Below are the code and all the weights of a small trained network. Each question names an input and a class and asks about switching units off, where a switched-off unit gives its printed mean instead of its output.

import numpy as np


def w(rows, s, z=0):
    codes = np.array(rows[::2]) - 128.0
    scale = np.full(codes.shape[1], s)
    scale[-1] = z or s
    return codes * scale


def f(y):
    return y / 2 * (1 + np.tanh(0.7978845608 * (y + 0.044715 * y**3)))


def log_softmax(a):
    a = a - a.max(-1, keepdims=True)
    return a - np.log(np.exp(a).sum(-1, keepdims=True))


def net(x, mask):
    res = np.array(x, float).reshape(1, 6) / 4 @ E
    y = f(res @ A[0][:, :-1].T + A[0][:, -1])
    res = res + np.where(mask, y, B[0][:, -1]) @ B[0][:, :-1]
    return log_softmax(res[-1] @ U[:, :-1].T + U[:, -1])


A, B = {}, {}
E = w([
[139,44,216,123],'x0',
[119,125,125,133],'x1',
[88,94,100,162],'x2',
[254,94,117,234],'x3',
[104,104,115,155],'x4',
[84,203,210,227],'x5',
],0.0076)
A[0] = w([
[87,148,171,247,83],'n1',
[160,101,91,108,136],'n2',
[223,120,108,187,104],'n3',
[102,187,189,179,64],'n4',
[135,52,188,136,188],'n5',
[182,165,153,98,214],'n6',
[167,7,47,77,87],'n7',
[116,67,51,128,52],'n8',
[129,181,41,175,103],'n9',
[125,79,65,118,114],'n10',
[132,56,193,122,184],'n11',
[217,111,88,218,88],'n12',
[104,102,77,167,152],'n13',
[165,145,125,126,255],'n14',
[183,151,137,143,241],'n15',
[83,159,165,205,92],'n16',
],0.011,0.0052)
B[0] = w([
[240,216,123,117,237],'n1',
[215,192,106,153,170],'n2',
[23,40,170,12,235],'n3',
[225,50,122,63,190],'n4',
[108,192,10,226,217],'n5',
[109,187,62,254,190],'n6',
[224,121,185,128,250],'n7',
[144,170,216,130,162],'n8',
[132,117,21,178,198],'n9',
[158,155,200,138,173],'n10',
[81,120,9,161,214],'n11',
[52,48,172,24,253],'n12',
[103,242,73,248,167],'n13',
[73,251,91,225,211],'n14',
[88,185,219,143,221],'n15',
[196,109,172,62,202],'n16',
],0.0073,0.0066)
U = w([
[102,163,132,177,255],'0',
[223,149,162,125,49],'1',
[82,157,123,177,203],'2',
[11,87,147,26,50],'3',
[103,150,47,201,67],'4',
],0.011,0.0075)

Each question gives the input, the list of numbers given to net, and the class t.
The units are the neurons (one row each of A and B). Each row of codes is followed by its name. A weight is (code - 128) times the scale printed after its matrix; where a second scale follows, it is the last column's (A, B and U).
mask holds one flag per neuron, in row order. A switched-off neuron (its flag False) gives its mean, the last column of its row in B, instead of its output. The means were averaged over made-up inputs and are rounded, as every weight is.
A unit's drop is (log p(t) with every unit on - log p(t) with that unit switched off) / (log p(t) with every unit on - log p(t) with every unit switched off).
The circuit of an input: a set's keep is (log p(t) with only the set's units on - log p(t) with every unit switched off) / (log p(t) with every unit on - log p(t) with every unit switched off). Starting from the 12 units with the biggest drops (on a tie, the unit counted first), units are removed one at a time, each time the one whose removal leaves the highest keep (on an exact tie, the one counted first), for as long as the keep stays at least 0.8.
circuit, biggest first: the units of the circuit, biggest drop first
most important unit: the unit with the biggest drop
top k neurons: the k neurons with the biggest drops, biggest first
drop when u is switched off: that unit's drop, to one decimal
input [6,2,1,4,3,-4], class 4: most important unit : n5
input [5,8,6,-3,5,-6], class 0: circuit, biggest first : n5; n7
input [7,-7,-1,2,-1,5], class 4: circuit, biggest first : n5; n11
input [8,-6,0,3,2,5], class 4: top 2 neurons : n5; n11
input [4,5,-3,-4,1,7], class 1: circuit, biggest first : n4; n1
input [-3,8,3,6,1,1], class 3: circuit, biggest first : n12; n3
input [4,1,3,4,4,6], class 1: top 3 neurons : n1; n16; n4
input [6,8,-5,7,0,2], class 3: top 2 neurons : n3; n12
input [2,-8,-3,-4,-3,-6], class 1: top 2 neurons : n7; n3
input [3,-3,-4,6,1,-5], class 3: top 3 neurons : n3; n12; n1
input [8,1,-6,6,4,-3], class 4: top 2 neurons : n5; n11
input [-4,8,-4,5,2,8], class 1: top 3 neurons : n1; n4; n16
input [7,-3,-8,-7,0,-5], class 0: drop when n16 is switched off : 0.0
input [1,1,0,7,4,-4], class 3: circuit, biggest first : n3
input [5,-3,-4,7,6,3], class 3: drop when n12 is switched off : 0.6
input [-3,0,-5,7,6,-1], class 3: drop when n12 is switched off : 0.4
input [1,2,0,4,-1,2], class 3: drop when n12 is switched off : 0.4
input [-4,5,-1,7,6,-3], class 3: top 2 neurons : n12; n3
